[[134 118 115 118 111]
 [157 110 122 114 143]
 [136 125 114 129 124]]
->
[[134 118]
 [157 110]
 [136 125]]

[[147 130 118 103 124]
 [147 131 117 102 124]
 [140 130 114 118 126]]
->
[[147 130]
 [147 131]
 [140 130]]

[[135 157]
 [143 108]
 [141 141]
 [136 136]]
->
[[135 157]
 [143 108]
 [141 141]]

[[123 138 126 131]
 [119 146 119 125]
 [121 121 145 150]
 [125 127 129 130]
 [145 134 130 129]]
->
[[123 138]
 [119 146]
 [121 121]]

[[105 145 130 119]
 [144 143 121 141]
 [153 132 108 106]]
->
[[105 145]
 [144 143]
 [153 132]]

[[156 140 110]
 [147 140 109]
 [128 142 109]
 [128 124 145]
 [128 149 109]]
->
[[156 140]
 [147 140]
 [128 142]]

[[150 113 124]
 [121 104 103]
 [124 134 133]
 [127 141 139]]
->
[[150 113]
 [121 104]
 [124 134]]

[[126 139]
 [151 136]
 [123 158]
 [110 124]
 [130 124]]
->
[[126 139]
 [151 136]
 [123 158]]
---
[[129 131 137 148 155 155 146 136 131 128 128 128]
 [128 128 129 132 138 149 156 154 144 135 130 129]
 [128 128 128 128 129 130 135 144 154 156 148 138]]
->
[[128 128 128 128 129 130 135 144 154 156 148 138]
 [129 131 137 148 155 155 146 136 131 128 128 128]
 [128 128 129 132 138 149 156 154 144 135 130 129]]

[[124 126 120 138]
 [146 129 140 105]
 [145 138 113 133]
 [110 114 155 155]
 [101 142 155 135]
 [101 148 131 105]
 [150 148 122 131]
 [116 113 111 102]
 [144 117 124 136]
 [121 131 145 128]
 [122 143 133 148]
 [115 126 114 145]]
->
[[115 126 114 145]
 [124 126 120 138]
 [146 129 140 105]
 [145 138 113 133]
 [110 114 155 155]
 [101 142 155 135]
 [101 148 131 105]
 [150 148 122 131]
 [116 113 111 102]
 [144 117 124 136]
 [121 131 145 128]
 [122 143 133 148]]

[[118 128 125 128 155 128 132]
 [122 126 132 125 133 130 129]
 [113 123 137 118 143 132 132]
 [111 124 132 130 144 121 129]
 [117 128 125 129 151 127 131]
 [110 125 132 130 149 123 129]]
->
[[110 125 132 130 149 123 129]
 [118 128 125 128 155 128 132]
 [122 126 132 125 133 130 129]
 [113 123 137 118 143 132 132]
 [111 124 132 130 144 121 129]
 [117 128 125 129 151 127 131]]

[[137 143 129 133 115 143 136 126 146 116 113 119 126 120 126]
 [114 119 134 140 136 124 118 123 117 132 141 132 124 142 133]
 [138 148 131 139 109 151 138 124 153 110 108 115 125 119 126]
 [104 116 139 153 139 127 111 119 113 132 148 131 120 151 138]
 [126 126 128 129 130 127 127 128 126 129 130 129 128 129 128]]
->
[[126 126 128 129 130 127 127 128 126 129 130 129 128 129 128]
 [137 143 129 133 115 143 136 126 146 116 113 119 126 120 126]
 [114 119 134 140 136 124 118 123 117 132 141 132 124 142 133]
 [138 148 131 139 109 151 138 124 153 110 108 115 125 119 126]
 [104 116 139 153 139 127 111 119 113 132 148 131 120 151 138]]

[[126 129]
 [131 127]
 [122 119]
 [124 129]
 [135 121]
 [111 157]
 [101 117]
 [140 100]
 [127 111]]
->
[[127 111]
 [126 129]
 [131 127]
 [122 119]
 [124 129]
 [135 121]
 [111 157]
 [101 117]
 [140 100]]

[[105 152 140 118 118 129 149 119 120 107]
 [105 151 140 117 115 129 144 119 116 104]
 [105 151 138 123 127 129 156 121 133 116]]
->
[[105 151 138 123 127 129 156 121 133 116]
 [105 152 140 118 118 129 149 119 120 107]
 [105 151 140 117 115 129 144 119 116 104]]

[[130 125 135 140 114 137 132]
 [121 125 134 130 116 145 113]
 [123 124 127 128 131 125 119]
 [138 130 151 117 116 131 112]
 [129 131 143 137 122 125 130]
 [133 128 122 136 127 126 128]
 [120 124 136 141 118 142 140]]
->
[[120 124 136 141 118 142 140]
 [130 125 135 140 114 137 132]
 [121 125 134 130 116 145 113]
 [123 124 127 128 131 125 119]
 [138 130 151 117 116 131 112]
 [129 131 143 137 122 125 130]
 [133 128 122 136 127 126 128]]

[[123 127 126 128 123 128 129 131 126 129 130 125]
 [125 132 127 128 129 130 134 129 130 127 131 130]
 [123 127 128 130 130 126 124 129 132 127 132 129]
 [121 125 127 127 129 128 128 123 126 126 129 127]
 [144 129 126 129 131 129 131 125 135 129 128 127]
 [154 128 126 129 128 127 137 123 127 128 125 128]
 [126 131 127 125 129 130 135 126 136 128 126 125]
 [130 127 129 129 128 129 129 134 125 127 127 127]]
->
[[130 127 129 129 128 129 129 134 125 127 127 127]
 [123 127 126 128 123 128 129 131 126 129 130 125]
 [125 132 127 128 129 130 134 129 130 127 131 130]
 [123 127 128 130 130 126 124 129 132 127 132 129]
 [121 125 127 127 129 128 128 123 126 126 129 127]
 [144 129 126 129 131 129 131 125 135 129 128 127]
 [154 128 126 129 128 127 137 123 127 128 125 128]
 [126 131 127 125 129 130 135 126 136 128 126 125]]

[[128 133 135 136 128 136 126 132 135 133 130]
 [122 125 132 135 131 139 120 131 137 132 128]
 [129 126 127 124 125 125 130 124 124 128 125]
 [131 127 126 124 127 124 131 125 123 127 126]
 [129 129 129 128 127 127 130 127 127 129 127]
 [149 142 152 137 111 141 128 120 125 145 109]
 [114 132 120 133 140 121 125 143 136 115 145]
 [136 140 129 131 132 121 124 136 124 119 131]]
->
[[136 140 129 131 132 121 124 136 124 119 131]
 [128 133 135 136 128 136 126 132 135 133 130]
 [122 125 132 135 131 139 120 131 137 132 128]
 [129 126 127 124 125 125 130 124 124 128 125]
 [131 127 126 124 127 124 131 125 123 127 126]
 [129 129 129 128 127 127 130 127 127 129 127]
 [149 142 152 137 111 141 128 120 125 145 109]
 [114 132 120 133 140 121 125 143 136 115 145]]
---
[[113 130 128 126 121]
 [113 128 111 145 128]
 [114 136 141 111 116]
 [111 135 153 115 112]]
->
[[111 135 153 115 112]
 [113 130 128 126 121]
 [113 128 111 145 128]
 [114 136 141 111 116]]

[[129 126 141 128 130 148 138 118 138 126 117 122]
 [129 125 119 129 127 129 108 124 109 128 133 113]
 [127 127 121 127 128 123 107 129 106 128 123 123]
 [130 126 125 129 126 146 113 115 112 126 129 103]
 [130 126 135 128 129 149 125 123 116 130 124 122]
 [130 125 122 129 125 141 119 119 107 129 135 106]
 [129 125 135 128 133 117 136 140 142 130 125 151]]
->
[[129 125 135 128 133 117 136 140 142 130 125 151]
 [129 126 141 128 130 148 138 118 138 126 117 122]
 [129 125 119 129 127 129 108 124 109 128 133 113]
 [127 127 121 127 128 123 107 129 106 128 123 123]
 [130 126 125 129 126 146 113 115 112 126 129 103]
 [130 126 135 128 129 149 125 123 116 130 124 122]
 [130 125 122 129 125 141 119 119 107 129 135 106]]

[[130 126 134 133 113]
 [128 128 128 125 135]
 [126 140 109 138 126]
 [127 130 124 123 143]
 [127 127 129 121 142]
 [127 138 113 140 118]
 [130 123 138 130 115]
 [127 127 129 122 143]
 [126 144 104 151 107]]
->
[[126 144 104 151 107]
 [130 126 134 133 113]
 [128 128 128 125 135]
 [126 140 109 138 126]
 [127 130 124 123 143]
 [127 127 129 121 142]
 [127 138 113 140 118]
 [130 123 138 130 115]
 [127 127 129 122 143]]

[[124 126 126 133 133]
 [133 135 127 119 122]
 [121 111 124 130 126]
 [125 131 123 129 134]
 [127 122 128 134 126]
 [101 138 136 138 120]
 [135 124 113 117 129]
 [118 123 136 135 122]
 [129 138 101 121 105]
 [127 126 132 133 127]
 [125 131 138 135 145]]
->
[[125 131 138 135 145]
 [124 126 126 133 133]
 [133 135 127 119 122]
 [121 111 124 130 126]
 [125 131 123 129 134]
 [127 122 128 134 126]
 [101 138 136 138 120]
 [135 124 113 117 129]
 [118 123 136 135 122]
 [129 138 101 121 105]
 [127 126 132 133 127]]

[[151 140 112 112 147 107]
 [148 143 109 143 144 124]
 [139 106 142 131 143 105]
 [118 152 125 143 107 118]
 [116 120 120 107 109 109]
 [102 130 155 128 125 114]]
->
[[102 130 155 128 125 114]
 [151 140 112 112 147 107]
 [148 143 109 143 144 124]
 [139 106 142 131 143 105]
 [118 152 125 143 107 118]
 [116 120 120 107 109 109]]

[[108 117 117 140 134 135 124 124 117 146 150 108]
 [122 111 128 140 145 152 130 131 107 152 153 114]
 [130 114 126 128 148 125 131 134 109 151 148 115]]
->
[[130 114 126 128 148 125 131 134 109 151 148 115]
 [108 117 117 140 134 135 124 124 117 146 150 108]
 [122 111 128 140 145 152 130 131 107 152 153 114]]

[[117 135 128 143 130 117 122 132 107 112 150 135 113 132]
 [120 148 121 133 126 125 105 135 139 107 124 148 121 126]]
->
[[120 148 121 133 126 125 105 135 139 107 124 148 121 126]
 [117 135 128 143 130 117 122 132 107 112 150 135 113 132]]
